Below are the code and all the weights of a small trained network. Each question names an input and a target symbol and asks about switching units off, where a switched-off unit gives its printed mean instead of its output.

import numpy as np


def w(rows, s, z=0):
    codes = np.array(rows[::2]) - 128.0
    scale = np.full(codes.shape[1], s)
    scale[-1] = z or s
    return codes * scale


def f(y):
    return np.maximum(y, 0)


def softmax(a):
    e = np.exp(a - a.max(-1, keepdims=True))
    return e / e.sum(-1, keepdims=True)


def log_softmax(a):
    a = a - a.max(-1, keepdims=True)
    return a - np.log(np.exp(a).sum(-1, keepdims=True))


def net(x, mask):
    ids = ['ΓΛΞΠΦΩαβεζημστ'.index(c) for c in x.split()]
    T = len(ids)
    res = E[ids] + P[:T]
    q, k, v = (res @ M[0].T for M in (Q, K, V))
    z = softmax(np.where(np.tri(T) > 0, q @ k.T / 4**0.5, -1e9)) @ v
    res = res + np.where(mask[0], z, O[0][:, -1]) @ O[0][:, :-1]
    y = f(res @ A[0][:, :-1].T + A[0][:, -1])
    res = res + np.where(mask[1:9], y, B[0][:, -1]) @ B[0][:, :-1]
    return log_softmax(res[-1] @ U[:, :-1].T + U[:, -1])


Q, K, V, O, A, B = {}, {}, {}, {}, {}, {}
E = w([
[114,95,136],'Γ',
[158,48,52],'Λ',
[123,84,131],'Ξ',
[170,108,198],'Π',
[125,74,124],'Φ',
[230,107,168],'Ω',
[102,53,76],'α',
[113,72,108],'β',
[108,65,93],'ε',
[84,68,112],'ζ',
[146,86,150],'η',
[144,63,84],'μ',
[251,89,138],'σ',
[135,80,140],'τ',
],0.015)
P = w([
[129,183,108],'0',
[178,94,216],'1',
[181,73,178],'2',
[219,67,173],'3',
[71,213,230],'4',
[56,209,114],'5',
[54,204,68],'6',
[189,237,108],'7',
[147,218,14],'8',
[139,199,7],'9',
[224,172,100],'10',
[179,71,12],'11',
[151,76,6],'12',
],0.011)
Q[0] = w([
[142,129,117],'h0',
[123,216,183],'h0',
[72,245,94],'h0',
[91,133,155],'h0',
],0.011)
K[0] = w([
[114,114,131],'h0',
[121,89,204],'h0',
[117,2,183],'h0',
[132,106,75],'h0',
],0.0096)
V[0] = w([
[103,169,241],'h0',
[113,44,85],'h0',
[4,195,134],'h0',
[25,92,115],'h0',
],0.016)
O[0] = w([
[153,30,121,90],'h0',
[127,216,230,140],'h0',
[96,36,217,5],'h0',
[121,110,252,51],'h0',
],0.015)
A[0] = w([
[216,239,78,164],'n0',
[104,134,230,59],'n1',
[174,156,120,65],'n2',
[164,140,117,33],'n3',
[156,29,204,111],'n4',
[247,143,147,90],'n5',
[173,213,121,73],'n6',
[124,149,153,6],'n7',
],0.012,0.011)
B[0] = w([
[126,104,163,254],'n0',
[195,144,143,130],'n1',
[67,196,72,153],'n2',
[123,141,222,140],'n3',
[107,93,206,129],'n4',
[84,145,104,150],'n5',
[106,99,123,185],'n6',
[7,219,18,128],'n7',
],0.012,0.076)
U = w([
[77,2,138,154],'Γ',
[103,127,132,2],'Λ',
[126,61,128,127],'Ξ',
[127,29,99,210],'Π',
[154,106,116,106],'Φ',
[150,93,99,94],'Ω',
[186,169,107,101],'α',
[165,115,118,131],'β',
[174,141,117,130],'ε',
[124,65,142,200],'ζ',
[162,99,107,142],'η',
[112,82,135,98],'μ',
[75,60,93,105],'σ',
[151,94,111,120],'τ',
],0.014,0.011)

Each question gives the input, a string of symbols that net reads in full, and the target symbol t.
The units are the heads (4 rows each of Q, K, V and O) and the neurons (one row each of A and B). Each row of codes is followed by its name. A weight is (code - 128) times the scale printed after its matrix; where a second scale follows, it is the last column's (O, A, B and U).
mask holds one flag per unit, heads first, then neurons. A switched-off unit (its flag False) gives its mean, the last column of its rows in O or B, instead of its output. The means were averaged over made-up inputs and are rounded, as every weight is.
A unit's drop is (log p(t) with every unit on - log p(t) with that unit switched off) / (log p(t) with every unit on - log p(t) with every unit switched off).
The circuit of an input: a set's keep is (log p(t) with only the set's units on - log p(t) with every unit switched off) / (log p(t) with every unit on - log p(t) with every unit switched off). Starting from all 9 units, units are removed one at a time, each time the one whose removal leaves the highest keep (on an exact tie, the one counted first), for as long as the keep stays at least 0.8.
units of the circuit, in order: the units of the circuit, biggest drop first
most important unit: the unit with the biggest drop
top k neurons: the k neurons with the biggest drops, biggest first
input ε Λ Π Π σ μ Π σ μ Λ α Λ σ, target Λ: top neuron : n2
input Π ζ Γ, target Π: units of the circuit, in order : h0; n0; n2
input ζ σ σ, target ζ: units of the circuit, in order : h0; n1
input σ η Π, target σ: units of the circuit, in order : h0; n6; n2; n0
input η σ Π Π β Π Γ, target Π: units of the circuit, in order : h0; n5
input Π σ σ σ η, target σ: units of the circuit, in order : h0; n6; n2
input σ μ σ σ Λ Γ σ τ σ ζ Ω, target σ: units of the circuit, in order : n5; n6; n2
input ζ μ Π Γ, target ζ: top 2 neurons : n4; n2
input η Λ ε Λ Γ, target Λ: top 2 neurons : n7; n6
input Γ σ σ, target Γ: top 2 neurons : n4; n2
input Π σ ζ, target Π: units of the circuit, in order : h0; n2; n0
input α σ μ σ, target α: units of the circuit, in order : h0; n1; n0
input σ Π τ, target σ: units of the circuit, in order : h0; n6; n2
input σ Π σ η, target σ: units of the circuit, in order : h0; n6; n2; n0
input α σ Λ α, target α: units of the circuit, in order : h0; n0; n1
input ζ Π η, target ζ: top 4 neurons : n4; n1; n0; n6
input Π Π η Π σ σ ζ, target Π: top 2 neurons : n2; n5
input Π Γ σ Γ σ σ σ τ Λ Λ σ Λ, target Λ: units of the circuit, in order : h0; n6
input Π β Λ, target Π: top 2 neurons : n0; n2
input ζ ζ Π, target ζ: most important unit : n4
input σ σ Ω α Γ σ σ σ, target σ: top 2 neurons : n5; n2
input σ Π Ω, target σ: top 2 neurons : n6; n2
input ζ σ α, target ζ: top neuron : n4
